Below are the code and all the weights of a small trained network. Each question names an input and a class and asks about switching units off, where a switched-off unit gives its printed mean instead of its output.

import numpy as np


def w(rows, s, z=0):
    codes = np.array(rows[::2]) - 128.0
    scale = np.full(codes.shape[1], s)
    scale[-1] = z or s
    return codes * scale


def norm(h):
    return h / np.sqrt((h * h).mean(-1, keepdims=True) + 1e-5)


def f(y):
    return np.maximum(y, 0)


def log_softmax(a):
    a = a - a.max(-1, keepdims=True)
    return a - np.log(np.exp(a).sum(-1, keepdims=True))


def net(x, mask):
    res = np.array(x, float).reshape(1, 4) / 4 @ E
    u = 0
    for l in range(2):
        y = f(norm(res) @ A[l][:, :-1].T + A[l][:, -1])
        res = res + np.where(mask[u : u + 4], y, B[l][:, -1]) @ B[l][:, :-1]
        u += 4
    return log_softmax(norm(res)[-1] @ U[:, :-1].T + U[:, -1])


A, B = {}, {}
E = w([
[117,197,111,159,2,78],'x0',
[125,100,171,148,159,77],'x1',
[135,99,247,166,100,177],'x2',
[221,153,232,79,97,97],'x3',
],0.0072)
A[0] = w([
[88,128,255,207,134,30,3],'0.n0',
[111,116,196,190,66,113,71],'0.n1',
[222,86,149,132,92,114,128],'0.n2',
[53,63,209,212,104,147,15],'0.n3',
],0.0085,0.0027)
B[0] = w([
[165,245,97,133,108,88,244],'0.n0',
[155,72,220,151,38,92,233],'0.n1',
[171,108,93,176,136,167,215],'0.n2',
[189,63,100,94,154,130,253],'0.n3',
],0.012,0.0044)
A[1] = w([
[207,161,113,91,224,30,49],'1.n0',
[115,138,168,118,188,85,51],'1.n1',
[1,136,95,143,63,69,3],'1.n2',
[107,123,100,170,152,74,178],'1.n3',
],0.0088,0.0026)
B[1] = w([
[110,25,144,122,174,3,254],'1.n0',
[118,100,162,90,138,68,145],'1.n1',
[6,72,49,18,49,242,193],'1.n2',
[205,242,230,94,25,156,196],'1.n3',
],0.0073,0.0043)
U = w([
[218,173,171,158,22,62,169],'0',
[91,196,156,187,177,115,3],'1',
[91,171,161,154,133,127,21],'2',
[178,110,171,162,102,200,143],'3',
[177,45,124,104,247,30,206],'4',
[76,179,183,158,173,125,26],'5',
[123,85,91,133,247,250,80],'6',
[68,159,52,71,66,150,229],'7',
],0.015,0.0061)

Each question gives the input, the list of numbers given to net, and the class t.
The units are the neurons (one row each of A and B). Each row of codes is followed by its name. A weight is (code - 128) times the scale printed after its matrix; where a second scale follows, it is the last column's (A, B and U).
mask holds one flag per neuron, layer by layer. A switched-off neuron (its flag False) gives its mean, the last column of its row in B, instead of its output. The means were averaged over made-up inputs and are rounded, as every weight is.
A unit's drop is (log p(t) with every unit on - log p(t) with that unit switched off) / (log p(t) with every unit on - log p(t) with every unit switched off).
The circuit of an input: a set's keep is (log p(t) with only the set's units on - log p(t) with every unit switched off) / (log p(t) with every unit on - log p(t) with every unit switched off). Starting from all 8 units, units are removed one at a time, each time the one whose removal leaves the highest keep (on an exact tie, the one counted first), for as long as the keep stays at least 0.8.
units of the circuit, in order: the units of the circuit, biggest drop first
top k neurons: the k neurons with the biggest drops, biggest first
k most important neurons of layer l: the k neurons of layer l with the biggest drops, biggest first
drop when u is switched off: that unit's drop, to one decimal
input [4,-4,-5,4], class 7: most important neuron of layer 0 -> (0.n1)
input [-4,-6,3,4], class 6: units of the circuit, in order -> (0.n1, 0.n0)
input [2,-8,-5,4], class 7: 3 most important neurons of layer 0 -> (0.n1, 0.n3, 0.n0)
input [-8,-5,7,2], class 6: top 4 neurons -> (0.n1, 1.n0, 1.n3, 0.n0)
input [1,8,-8,-2], class 7: units of the circuit, in order -> (0.n3, 1.n2)
input [-1,0,-1,8], class 4: top 3 neurons -> (1.n0, 0.n1, 1.n3)
input [-1,-6,-8,3], class 4: 2 most important neurons of layer 1 -> (1.n0, 1.n2)
input [8,-3,-8,2], class 7: drop when 1.n0 is switched off -> 0.0
input [0,6,-6,-8], class 7: drop when 1.n3 is switched off -> 0.1
input [0,3,-6,7], class 4: drop when 1.n0 is switched off -> 0.2
input [8,0,1,-3], class 7: drop when 1.n2 is switched off -> 1.0
